Below is a small trained network, with its code and all its weights. Each question gives an input and a target symbol and asks what happens when units are switched off, that is, made to give their printed mean instead of their output.

import numpy as np


def w(rows, s, z=0):
    codes = np.array(rows[::2]) - 128.0
    scale = np.full(codes.shape[1], s)
    scale[-1] = z or s
    return codes * scale


def norm(h):
    return h / np.sqrt((h * h).mean(-1, keepdims=True) + 1e-5)


def f(y):
    return np.maximum(y, 0)


def softmax(a):
    e = np.exp(a - a.max(-1, keepdims=True))
    return e / e.sum(-1, keepdims=True)


def log_softmax(a):
    a = a - a.max(-1, keepdims=True)
    return a - np.log(np.exp(a).sum(-1, keepdims=True))


def net(x, mask):
    ids = ['αδζθπστω'.index(c) for c in x.split()]
    T = len(ids)
    res = E[ids] + P[:T]
    r = norm(res)
    for j in range(2):
        rows = slice(4 * j, 4 * j + 4)
        q, k, v = (r @ M[0][rows].T for M in (Q, K, V))
        z = softmax(np.where(np.tri(T) > 0, q @ k.T / 4**0.5, -1e9)) @ v
        o = O[0][rows]
        res = res + np.where(mask[j], z, o[:, -1]) @ o[:, :-1]
    y = f(norm(res) @ A[0][:, :-1].T + A[0][:, -1])
    res = res + np.where(mask[2:26], y, B[0][:, -1]) @ B[0][:, :-1]
    return log_softmax(norm(res)[-1] @ U[:, :-1].T + U[:, -1])


Q, K, V, O, A, B = {}, {}, {}, {}, {}, {}
E = w([
[157,223,59,33,153],'α',
[177,188,250,140,164],'δ',
[95,147,130,91,7],'ζ',
[179,121,114,221,225],'θ',
[208,226,168,134,135],'π',
[132,15,81,95,107],'σ',
[94,118,75,228,78],'τ',
[113,238,194,196,27],'ω',
],0.022)
P = w([
[49,120,179,109,140],'0',
[44,203,79,116,145],'1',
[110,109,196,155,85],'2',
[105,198,67,139,121],'3',
[185,90,175,169,69],'4',
[163,165,51,134,107],'5',
[251,72,144,150,63],'6',
[113,182,62,137,120],'7',
],0.018)
Q[0] = w([
[194,245,197,161,175],'H0',
[121,92,254,36,195],'H0',
[194,66,85,148,245],'H0',
[185,146,62,33,97],'H0',
[183,92,92,105,61],'H1',
[127,155,106,75,3],'H1',
[132,49,60,134,50],'H1',
[34,113,122,152,225],'H1',
],0.048)
K[0] = w([
[205,254,181,156,157],'H0',
[136,100,219,41,189],'H0',
[175,73,103,157,235],'H0',
[185,130,114,25,70],'H0',
[179,104,206,105,47],'H1',
[174,90,231,144,194],'H1',
[148,89,215,79,46],'H1',
[68,131,63,85,139],'H1',
],0.053)
V[0] = w([
[3,104,218,114,173],'H0',
[17,107,218,106,183],'H0',
[243,146,41,161,83],'H0',
[43,135,182,129,159],'H0',
[141,129,125,155,121],'H1',
[114,119,150,132,170],'H1',
[126,133,127,95,141],'H1',
[133,143,131,126,98],'H1',
],0.0068)
O[0] = w([
[246,109,108,148,99,6],'H0',
[252,107,120,177,63,4],'H0',
[7,169,163,102,170,251],'H0',
[215,96,97,109,64,97],'H0',
[127,143,92,144,157,153],'H1',
[101,108,140,200,156,135],'H1',
[144,121,175,129,136,97],'H1',
[108,159,138,139,75,153],'H1',
],0.004,0.0027)
A[0] = w([
[154,101,31,181,127,83],'N0',
[212,57,75,196,80,76],'N1',
[81,4,196,139,225,2],'N2',
[160,103,158,176,97,124],'N3',
[80,110,203,146,191,124],'N4',
[147,127,230,92,160,34],'N5',
[170,139,184,146,76,119],'N6',
[240,89,61,127,94,98],'N7',
[97,109,177,126,135,105],'N8',
[51,113,112,110,145,121],'N9',
[89,97,119,116,157,72],'N10',
[190,132,200,129,129,121],'N11',
[69,68,150,95,100,131],'N12',
[251,50,136,138,76,45],'N13',
[90,15,255,90,199,125],'N14',
[150,131,91,137,138,137],'N15',
[113,127,88,139,171,85],'N16',
[103,137,214,67,145,109],'N17',
[141,153,200,95,137,122],'N18',
[115,148,145,136,134,91],'N19',
[82,119,138,111,108,77],'N20',
[61,114,120,150,129,45],'N21',
[242,124,113,174,158,142],'N22',
[62,37,168,72,132,141],'N23',
],0.031,0.014)
B[0] = w([
[105,61,127,145,82,202],'N0',
[179,209,166,138,155,202],'N1',
[14,229,113,115,140,156],'N2',
[133,103,62,128,147,218],'N3',
[142,115,129,113,179,179],'N4',
[219,147,173,142,170,182],'N5',
[101,126,210,144,118,250],'N6',
[112,164,190,193,136,162],'N7',
[136,102,134,117,135,138],'N8',
[126,157,152,179,144,185],'N9',
[144,90,157,118,128,135],'N10',
[122,191,168,146,105,240],'N11',
[210,137,111,128,109,173],'N12',
[158,77,143,254,86,198],'N13',
[30,86,4,153,136,174],'N14',
[119,111,137,139,138,161],'N15',
[127,140,131,176,155,167],'N16',
[110,92,96,67,157,194],'N17',
[119,97,75,78,142,225],'N18',
[133,117,134,118,119,150],'N19',
[157,127,136,155,119,146],'N20',
[145,160,103,134,84,157],'N21',
[194,134,194,173,154,247],'N22',
[138,73,193,59,81,162],'N23',
],0.078,0.013)
U = w([
[11,145,178,116,103,132],'α',
[85,112,65,110,142,253],'δ',
[38,93,64,199,70,150],'ζ',
[36,216,90,174,194,123],'θ',
[109,8,114,206,214,30],'π',
[166,207,60,137,92,157],'σ',
[145,44,142,118,75,95],'τ',
[142,171,183,88,186,75],'ω',
],0.012,0.0062)

Each question gives the input, a string of symbols that net reads in full, and the target symbol t.
The units are the heads (4 rows each of Q, K, V and O) and the neurons (one row each of A and B). Each row of codes is followed by its name. A weight is (code - 128) times the scale printed after its matrix; where a second scale follows, it is the last column's (O, A, B and U).
mask holds one flag per unit, heads first, then neurons. A switched-off unit (its flag False) gives its mean, the last column of its rows in O or B, instead of its output. The means were averaged over made-up inputs and are rounded, as every weight is.
A unit's drop is (log p(t) with every unit on - log p(t) with that unit switched off) / (log p(t) with every unit on - log p(t) with every unit switched off).
The circuit of an input: a set's keep is (log p(t) with only the set's units on - log p(t) with every unit switched off) / (log p(t) with every unit on - log p(t) with every unit switched off). Starting from the 12 units with the biggest drops (on a tie, the unit counted first), units are removed one at a time, each time the one whose removal leaves the highest keep (on an exact tie, the one counted first), for as long as the keep stays at least 0.8.
units of the circuit, in order: the units of the circuit, biggest drop first
k most important neurons: the k neurons with the biggest drops, biggest first
which heads matter: for each layer, one digit per head in row order, 1 if its drop is at least 0.15 and else 0, layers parted by /
drop of u: that unit's drop, to one decimal
input ζ σ τ π α θ θ, target θ: units of the circuit, in order	(H0 N2)
input α ω π, target ω: units of the circuit, in order	(N11 N18 N17)
input σ τ π τ δ, target π: units of the circuit, in order	(N14 N5 N17)
input ω σ τ, target σ: which heads matter	00
input α ζ π ω θ δ ζ σ, target τ: units of the circuit, in order	(N23)
input τ τ δ δ δ ω σ, target ζ: units of the circuit, in order	(N14 H0)
input δ ζ δ α, target θ: which heads matter	00
input δ θ π ω ω σ, target τ: which heads matter	10
input θ δ σ π ζ ω π ω, target α: units of the circuit, in order	(N22 N13 N1 N14)
input θ α ζ, target τ: which heads matter	00
input α σ δ, target π: which heads matter	10
input θ ζ α τ, target ζ: units of the circuit, in order	(N0 N22)
input δ δ τ, target σ: which heads matter	00
input θ α ω π τ δ ζ, target τ: units of the circuit, in order	(H0 N12 N23 N1)
input δ θ π, target ω: most important neuron	(N11)
input τ τ π ω θ, target θ: drop of H0	0.5
input δ π τ σ δ π σ π, target δ: drop of N11	0.1
input α δ ω, target α: drop of N18	0.0
input α ω α δ σ, target ζ: drop of N14	0.8
input α ω π ζ τ τ, target ζ: most important neuron	(N0)
input σ π ω ω σ τ δ π, target δ: 2 most important neurons	(N22 N6)
